Below is a small trained network, with its code and all its weights. Each question gives an input and a target symbol and asks what happens when units are switched off, that is, made to give their printed mean instead of their output.

import numpy as np


def w(rows, s, z=0):
    codes = np.array(rows[::2]) - 128.0
    scale = np.full(codes.shape[1], s)
    scale[-1] = z or s
    return codes * scale


def f(y):
    return y / 2 * (1 + np.tanh(0.7978845608 * (y + 0.044715 * y**3)))


def softmax(a):
    e = np.exp(a - a.max(-1, keepdims=True))
    return e / e.sum(-1, keepdims=True)


def log_softmax(a):
    a = a - a.max(-1, keepdims=True)
    return a - np.log(np.exp(a).sum(-1, keepdims=True))


def net(x, mask):
    ids = ['αδεθξπσψω'.index(c) for c in x.split()]
    T = len(ids)
    res = E[ids] + P[:T]
    u = 0
    for l in range(3):
        q, k, v = (res @ M[l].T for M in (Q, K, V))
        z = softmax(np.where(np.tri(T) > 0, q @ k.T / 3**0.5, -1e9)) @ v
        res = res + np.where(mask[u], z, O[l][:, -1]) @ O[l][:, :-1]
        u += 1
        y = f(res @ A[l][:, :-1].T + A[l][:, -1])
        res = res + np.where(mask[u : u + 12], y, B[l][:, -1]) @ B[l][:, :-1]
        u += 12
    return log_softmax(res[-1] @ U[:, :-1].T + U[:, -1])


Q, K, V, O, A, B = {}, {}, {}, {}, {}, {}
E = w([
[250,117,152,95,120],'α',
[149,88,180,118,36],'δ',
[230,79,115,87,84],'ε',
[169,79,229,188,235],'θ',
[111,170,70,72,199],'ξ',
[53,135,227,163,185],'π',
[255,65,228,153,65],'σ',
[169,143,123,89,169],'ψ',
[71,144,144,95,105],'ω',
],0.011)
P = w([
[139,129,89,174,131],'0',
[106,183,171,103,122],'1',
[92,118,186,78,127],'2',
[82,34,154,115,130],'3',
[114,11,57,207,162],'4',
[114,144,122,233,135],'5',
[175,224,146,149,123],'6',
[148,130,139,111,147],'7',
],0.011)
Q[0] = w([
[159,130,151,60,100],'0.h1',
[160,177,112,37,154],'0.h1',
[152,43,218,74,245],'0.h1',
],0.013)
K[0] = w([
[38,92,108,126,142],'0.h1',
[105,17,95,123,93],'0.h1',
[113,144,2,249,47],'0.h1',
],0.012)
V[0] = w([
[176,114,235,104,207],'0.h1',
[52,250,55,175,92],'0.h1',
[172,186,157,2,175],'0.h1',
],0.0048)
O[0] = w([
[127,254,88,90,80,224],'0.h1',
[87,78,71,88,149,1],'0.h1',
[139,206,139,116,208,157],'0.h1',
],0.0051,0.0011)
A[0] = w([
[178,159,82,145,115,124],'0.n1',
[112,130,140,165,196,4],'0.n2',
[117,149,165,130,59,166],'0.n3',
[128,117,68,134,31,66],'0.n4',
[73,144,79,96,50,115],'0.n5',
[143,133,81,152,102,102],'0.n6',
[88,125,101,101,161,62],'0.n7',
[169,117,21,13,2,104],'0.n8',
[105,92,186,116,174,115],'0.n9',
[127,168,100,185,123,143],'0.n10',
[166,164,97,207,129,41],'0.n11',
[131,105,197,205,73,151],'0.n12',
],0.0072,0.0019)
B[0] = w([
[135,121,180,189,131,204],'0.n1',
[150,140,119,107,2,90],'0.n2',
[105,126,109,148,234,202],'0.n3',
[73,124,155,104,189,7],'0.n4',
[172,162,86,117,220,51],'0.n5',
[131,99,135,187,170,73],'0.n6',
[129,122,91,151,68,90],'0.n7',
[97,100,244,130,168,139],'0.n8',
[153,154,73,62,30,255],'0.n9',
[132,142,136,161,125,170],'0.n10',
[116,139,166,120,71,147],'0.n11',
[30,189,84,83,142,233],'0.n12',
],0.0085,0.00076)
Q[1] = w([
[136,117,109,4,92],'1.h1',
[104,25,37,209,72],'1.h1',
[129,50,131,19,139],'1.h1',
],0.026)
K[1] = w([
[132,79,117,247,118],'1.h1',
[148,252,213,143,195],'1.h1',
[114,142,92,244,148],'1.h1',
],0.024)
V[1] = w([
[158,59,80,46,210],'1.h1',
[127,195,5,92,128],'1.h1',
[254,143,102,83,98],'1.h1',
],0.017)
O[1] = w([
[145,41,12,77,122,253],'1.h1',
[219,218,67,66,66,122],'1.h1',
[173,144,67,36,249,173],'1.h1',
],0.012,0.0044)
A[1] = w([
[172,60,99,146,106,107],'1.n1',
[122,87,250,44,138,92],'1.n2',
[111,94,62,104,174,76],'1.n3',
[14,184,95,92,99,201],'1.n4',
[98,188,73,155,165,179],'1.n5',
[182,157,138,127,230,93],'1.n6',
[157,196,167,138,56,54],'1.n7',
[132,153,201,201,109,47],'1.n8',
[177,192,224,27,79,185],'1.n9',
[172,194,52,114,57,3],'1.n10',
[9,121,109,22,96,137],'1.n11',
[128,2,101,69,115,50],'1.n12',
],0.0056,0.0052)
B[1] = w([
[112,183,138,137,137,182],'1.n1',
[174,190,88,139,113,173],'1.n2',
[87,150,172,155,79,255],'1.n3',
[236,89,118,133,131,181],'1.n4',
[167,87,160,123,92,185],'1.n5',
[81,109,161,44,126,233],'1.n6',
[78,88,51,110,229,156],'1.n7',
[41,183,55,2,140,200],'1.n8',
[96,99,60,204,110,212],'1.n9',
[42,178,180,176,168,195],'1.n10',
[168,143,146,163,159,188],'1.n11',
[93,189,62,160,170,228],'1.n12',
],0.0095,0.0048)
Q[2] = w([
[151,252,150,213,199],'2.h1',
[137,80,51,72,125],'2.h1',
[189,159,205,97,160],'2.h1',
],0.0038)
K[2] = w([
[111,166,12,253,238],'2.h1',
[100,195,227,36,45],'2.h1',
[60,41,35,130,102],'2.h1',
],0.0029)
V[2] = w([
[78,175,2,219,122],'2.h1',
[169,227,148,216,243],'2.h1',
[212,62,78,191,135],'2.h1',
],0.0094)
O[2] = w([
[106,183,226,105,115,192],'2.h1',
[106,34,85,11,51,125],'2.h1',
[58,201,113,142,163,1],'2.h1',
],0.011,0.0064)
A[2] = w([
[127,64,88,124,97,1],'2.n1',
[123,171,224,122,153,163],'2.n2',
[124,179,123,165,26,133],'2.n3',
[140,144,186,82,85,170],'2.n4',
[129,110,202,29,159,34],'2.n5',
[221,201,153,89,131,160],'2.n6',
[153,76,120,255,82,189],'2.n7',
[205,168,123,89,147,100],'2.n8',
[171,199,156,191,210,113],'2.n9',
[182,213,49,155,9,113],'2.n10',
[154,187,3,200,100,220],'2.n11',
[115,201,75,66,128,134],'2.n12',
],0.0086,0.0038)
B[2] = w([
[119,196,139,143,118,213],'2.n1',
[109,142,99,143,101,239],'2.n2',
[94,135,121,110,211,215],'2.n3',
[171,113,166,145,95,211],'2.n4',
[90,119,82,130,115,224],'2.n5',
[127,124,122,197,148,215],'2.n6',
[175,131,168,165,132,191],'2.n7',
[125,149,144,183,165,195],'2.n8',
[163,130,98,8,78,225],'2.n9',
[120,158,128,26,130,204],'2.n10',
[172,117,152,195,185,255],'2.n11',
[96,114,100,143,117,229],'2.n12',
],0.016,0.0088)
U = w([
[171,153,2,184,101,254],'α',
[167,163,174,92,172,163],'δ',
[112,105,105,66,183,30],'ε',
[144,126,111,110,120,105],'θ',
[84,185,94,154,125,73],'ξ',
[129,164,136,176,116,133],'π',
[153,128,109,115,114,94],'σ',
[105,111,143,141,230,227],'ψ',
[142,225,81,108,138,28],'ω',
],0.0072,0.0029)

Each question gives the input, a string of symbols that net reads in full, and the target symbol t.
The units are the heads (3 rows each of Q, K, V and O) and the neurons (one row each of A and B). Each row of codes is followed by its name. A weight is (code - 128) times the scale printed after its matrix; where a second scale follows, it is the last column's (O, A, B and U).
mask holds one flag per unit, layer by layer, with each layer's heads first. A switched-off unit (its flag False) gives its mean, the last column of its rows in O or B, instead of its output. The means were averaged over made-up inputs and are rounded, as every weight is.
A unit's drop is (log p(t) with every unit on - log p(t) with that unit switched off) / (log p(t) with every unit on - log p(t) with every unit switched off).
The circuit of an input: a set's keep is (log p(t) with only the set's units on - log p(t) with every unit switched off) / (log p(t) with every unit on - log p(t) with every unit switched off). Starting from the 12 units with the biggest drops (on a tie, the unit counted first), units are removed one at a time, each time the one whose removal leaves the highest keep (on an exact tie, the one counted first), for as long as the keep stays at least 0.8.
circuit, biggest first: the units of the circuit, biggest drop first
k most important neurons: the k neurons with the biggest drops, biggest first
k most important neurons of layer l: the k neurons of layer l with the biggest drops, biggest first
input ω δ ε ω, target δ: 2 most important neurons	(2.n9 2.n7)
input ψ ω α ω σ σ, target ε: most important neuron of layer 2	(2.n11)
input ψ α ε ψ ω, target ε: circuit, biggest first	(1.h1 2.n11)
input ξ δ θ ω ψ, target ξ: 2 most important neurons of layer 2	(2.n2 2.n11)
input ω ψ ξ ψ ξ ξ, target ω: 2 most important neurons	(2.n10 2.n9)
input ψ α ω θ, target α: 2 most important neurons	(2.n3 0.n9)
input ψ δ ψ ψ δ, target ψ: 3 most important neurons	(0.n3 2.n9 1.n8)
input π ψ ψ π, target π: circuit, biggest first	(1.h1 0.n12 0.h1)
input ψ α ψ ψ ψ ω, target ψ: circuit, biggest first	(1.h1 2.n9)
input π ξ ψ θ, target ξ: 2 most important neurons of layer 2	(2.n2 2.n3)
input ψ ψ ψ ω α ψ, target ψ: 3 most important neurons	(2.n11 2.n2 2.n9)
input α ω ψ ψ ε ψ ψ, target α: 2 most important neurons of layer 1	(1.n6 1.n12)
input ψ ψ ψ ω, target α: circuit, biggest first	(1.h1 2.n12)
input δ ξ ψ ψ α ε, target δ: 2 most important neurons	(1.n8 0.n12)
input ψ ω ψ ω ξ π θ ε, target ψ: most important neuron of layer 2	(2.n11)
input ψ ψ ψ δ α, target ψ: circuit, biggest first	(2.n2 2.n9)
input π ψ ξ ξ ψ ξ, target ω: 3 most important neurons of layer 2	(2.n10 2.n11 2.n2)
input ω ξ ψ α, target ω: 2 most important neurons of layer 0	(0.n5 0.n1)
input ψ ω δ ω α, target δ: circuit, biggest first	(1.h1 2.n10 0.n5 2.n5)
input ψ ω α ξ ξ π, target ε: 2 most important neurons	(2.n11 1.n9)
input ψ π α, target α: 3 most important neurons of layer 2	(2.n3 2.n12 2.n10)
input ψ θ δ ω ψ, target ψ: circuit, biggest first	(1.h1)
input ξ δ ψ ψ, target ξ: 2 most important neurons	(1.n10 2.n12)
input ψ π ξ ψ δ α δ, target ψ: 2 most important neurons of layer 2	(2.n9 2.n2)
input ω ψ α ψ ξ ψ, target ω: 2 most important neurons	(2.n9 1.n12)
